Below is a small trained network, with its code and all its weights. Each question gives an input and a class and asks what happens when units are switched off, that is, made to give their printed mean instead of their output.

import numpy as np


def w(rows, s, z=0):
    codes = np.array(rows[::2]) - 128.0
    scale = np.full(codes.shape[1], s)
    scale[-1] = z or s
    return codes * scale


def f(y):
    return y / 2 * (1 + np.tanh(0.7978845608 * (y + 0.044715 * y**3)))


def log_softmax(a):
    a = a - a.max(-1, keepdims=True)
    return a - np.log(np.exp(a).sum(-1, keepdims=True))


def net(x, mask):
    res = np.array(x, float).reshape(1, 2) / 4 @ E
    y = f(res @ A[0][:, :-1].T + A[0][:, -1])
    res = res + np.where(mask, y, B[0][:, -1]) @ B[0][:, :-1]
    return log_softmax(res[-1] @ U[:, :-1].T + U[:, -1])


A, B = {}, {}
E = w([
[209,74,7,54],'x0',
[216,227,131,239],'x1',
],0.014)
A[0] = w([
[98,130,211,153,241],'n1',
[206,156,62,160,163],'n2',
[159,44,56,62,165],'n3',
[234,229,60,191,126],'n4',
[174,197,176,201,123],'n5',
[58,184,203,152,217],'n6',
[3,81,191,105,254],'n7',
[81,166,202,132,190],'n8',
],0.018,0.0088)
B[0] = w([
[250,98,212,216,218],'n1',
[166,184,58,72,198],'n2',
[42,120,71,54,251],'n3',
[210,209,37,155,237],'n4',
[236,241,164,248,224],'n5',
[212,44,179,222,240],'n6',
[186,24,216,60,253],'n7',
[207,71,202,147,213],'n8',
],0.016,0.028)
U = w([
[194,4,222,117,169],'0',
[43,85,56,25,240],'1',
[210,188,211,238,84],'2',
[190,204,35,88,1],'3',
],0.014,0.0094)

Each question gives the input, the list of numbers given to net, and the class t.
The units are the neurons (one row each of A and B). Each row of codes is followed by its name. A weight is (code - 128) times the scale printed after its matrix; where a second scale follows, it is the last column's (A, B and U).
mask holds one flag per neuron, in row order. A switched-off neuron (its flag False) gives its mean, the last column of its row in B, instead of its output. The means were averaged over made-up inputs and are rounded, as every weight is.
A unit's drop is (log p(t) with every unit on - log p(t) with that unit switched off) / (log p(t) with every unit on - log p(t) with every unit switched off).
The circuit of an input: a set's keep is (log p(t) with only the set's units on - log p(t) with every unit switched off) / (log p(t) with every unit on - log p(t) with every unit switched off). Starting from all 8 units, units are removed one at a time, each time the one whose removal leaves the highest keep (on an exact tie, the one counted first), for as long as the keep stays at least 0.8.
circuit, biggest first: the units of the circuit, biggest drop first
k most important neurons: the k neurons with the biggest drops, biggest first
drop when u is switched off: that unit's drop, to one decimal
input [8,1], class 3: circuit, biggest first -> [n2]
input [1,-2], class 1: circuit, biggest first -> [n6 n1 n5]
input [1,4], class 3: circuit, biggest first -> [n6 n1]
input [-8,0], class 0: 2 most important neurons -> [n7 n4]
input [-5,0], class 0: 2 most important neurons -> [n4 n7]
input [1,-4], class 1: 4 most important neurons -> [n6 n1 n8 n5]
input [1,-6], class 1: 2 most important neurons -> [n6 n1]
input [6,0], class 1: 2 most important neurons -> [n5 n3]
input [-2,0], class 0: 2 most important neurons -> [n4 n5]
input [1,3], class 3: drop when n6 is switched off -> 0.2
input [2,-7], class 1: drop when n3 is switched off -> 0.2
input [4,4], class 3: drop when n1 is switched off -> 0.0
input [1,-5], class 1: 2 most important neurons -> [n6 n1]
input [-3,0], class 0: circuit, biggest first -> [n4]
